Here is a tiny trained network, its code and every weight. The questions are about switching its units off for an input and a class, where a switched-off unit gives its printed mean instead of its output.

import numpy as np


def w(rows, s, z=0):
    codes = np.array(rows[::2]) - 128.0
    scale = np.full(codes.shape[1], s)
    scale[-1] = z or s
    return codes * scale


def f(y):
    return np.maximum(y, 0)


def log_softmax(a):
    a = a - a.max(-1, keepdims=True)
    return a - np.log(np.exp(a).sum(-1, keepdims=True))


def net(x, mask):
    res = np.array(x, float).reshape(1, 7) / 4 @ E
    y = f(res @ A[0][:, :-1].T + A[0][:, -1])
    res = res + np.where(mask, y, B[0][:, -1]) @ B[0][:, :-1]
    return log_softmax(res[-1] @ U[:, :-1].T + U[:, -1])


A, B = {}, {}
E = w([
[147,4,218,187,189,199,157,1,217,46,235,204],'x0',
[117,125,114,138,123,129,125,120,111,130,129,142],'x1',
[249,158,164,85,8,103,5,99,194,235,152,216],'x2',
[32,158,6,17,209,50,70,88,244,100,176,176],'x3',
[103,148,153,153,161,147,96,147,138,133,141,131],'x4',
[158,126,94,122,89,143,142,141,139,98,133,119],'x5',
[107,131,160,144,159,120,108,143,132,148,125,141],'x6',
],0.0099)
A[0] = w([
[201,172,125,126,67,57,20,145,98,186,123,159,159],'n1',
[123,139,161,200,141,163,222,203,35,137,68,89,221],'n2',
[115,198,80,91,120,70,46,129,219,174,176,136,184],'n3',
[180,94,221,157,134,188,177,95,70,86,140,158,239],'n4',
[193,59,158,136,158,138,94,49,197,132,255,191,46],'n5',
[50,79,86,80,194,102,159,178,142,44,90,141,254],'n6',
[102,55,54,23,158,125,74,113,238,158,160,214,97],'n7',
[248,172,166,134,51,196,58,93,102,225,153,183,234],'n8',
],0.0098,0.0039)
B[0] = w([
[53,114,171,37,75,116,92,160,147,185,75,160,231],'n1',
[198,118,99,129,65,125,85,179,53,184,205,106,247],'n2',
[133,195,82,91,122,47,173,82,130,181,166,120,231],'n3',
[179,76,197,180,90,188,67,53,126,49,146,119,218],'n4',
[195,43,197,181,77,43,222,165,135,187,199,96,236],'n5',
[104,149,78,127,227,113,153,17,122,128,115,6,215],'n6',
[217,153,77,107,120,51,197,94,139,197,190,57,236],'n7',
[96,50,187,164,96,44,122,167,133,176,31,233,252],'n8',
],0.011,0.023)
U = w([
[174,122,144,152,84,103,154,192,41,197,188,69,254],'0',
[70,227,53,68,199,104,149,173,99,127,83,78,192],'1',
[144,54,208,182,149,250,134,82,106,55,210,114,169],'2',
[105,64,152,158,218,128,207,69,210,92,190,85,149],'3',
[115,121,190,109,103,150,75,174,97,178,53,176,86],'4',
[126,201,86,33,139,105,104,98,212,188,134,192,5],'5',
[149,84,232,201,123,129,139,108,206,126,108,208,16],'6',
],0.011,0.0064)

Each question gives the input, the list of numbers given to net, and the class t.
The units are the neurons (one row each of A and B). Each row of codes is followed by its name. A weight is (code - 128) times the scale printed after its matrix; where a second scale follows, it is the last column's (A, B and U).
mask holds one flag per neuron, in row order. A switched-off neuron (its flag False) gives its mean, the last column of its row in B, instead of its output. The means were averaged over made-up inputs and are rounded, as every weight is.
A unit's drop is (log p(t) with every unit on - log p(t) with that unit switched off) / (log p(t) with every unit on - log p(t) with every unit switched off).
The circuit of an input: a set's keep is (log p(t) with only the set's units on - log p(t) with every unit switched off) / (log p(t) with every unit on - log p(t) with every unit switched off). Starting from all 8 units, units are removed one at a time, each time the one whose removal leaves the highest keep (on an exact tie, the one counted first), for as long as the keep stays at least 0.8.
units of the circuit, in order: the units of the circuit, biggest drop first
k most important neurons: the k neurons with the biggest drops, biggest first
drop when u is switched off: that unit's drop, to one decimal
input [0,8,5,1,6,6,4], class 5: units of the circuit, in order => n2, n1
input [-2,6,-5,6,5,3,6], class 1: units of the circuit, in order => n5
input [1,5,0,-1,8,-8,4], class 2: 2 most important neurons => n8, n7
input [0,-5,4,4,8,-3,2], class 5: 2 most important neurons => n2, n3
input [0,0,2,7,-6,1,-7], class 5: 2 most important neurons => n2, n3
input [-2,-1,1,0,-5,-3,2], class 4: 3 most important neurons => n7, n5, n6
input [6,-8,-1,-1,-6,-2,5], class 2: 2 most important neurons => n8, n4
input [1,-2,-8,3,6,8,-8], class 3: 3 most important neurons => n1, n3, n6
input [-3,8,1,1,-5,8,5], class 5: 2 most important neurons => n5, n2
input [-7,5,4,3,8,-6,7], class 5: drop when n2 is switched off => 0.0
input [-1,0,1,-4,-5,5,-3], class 4: drop when n5 is switched off => 0.2
input [-5,5,-8,3,0,1,1], class 1: drop when n6 is switched off => 0.1
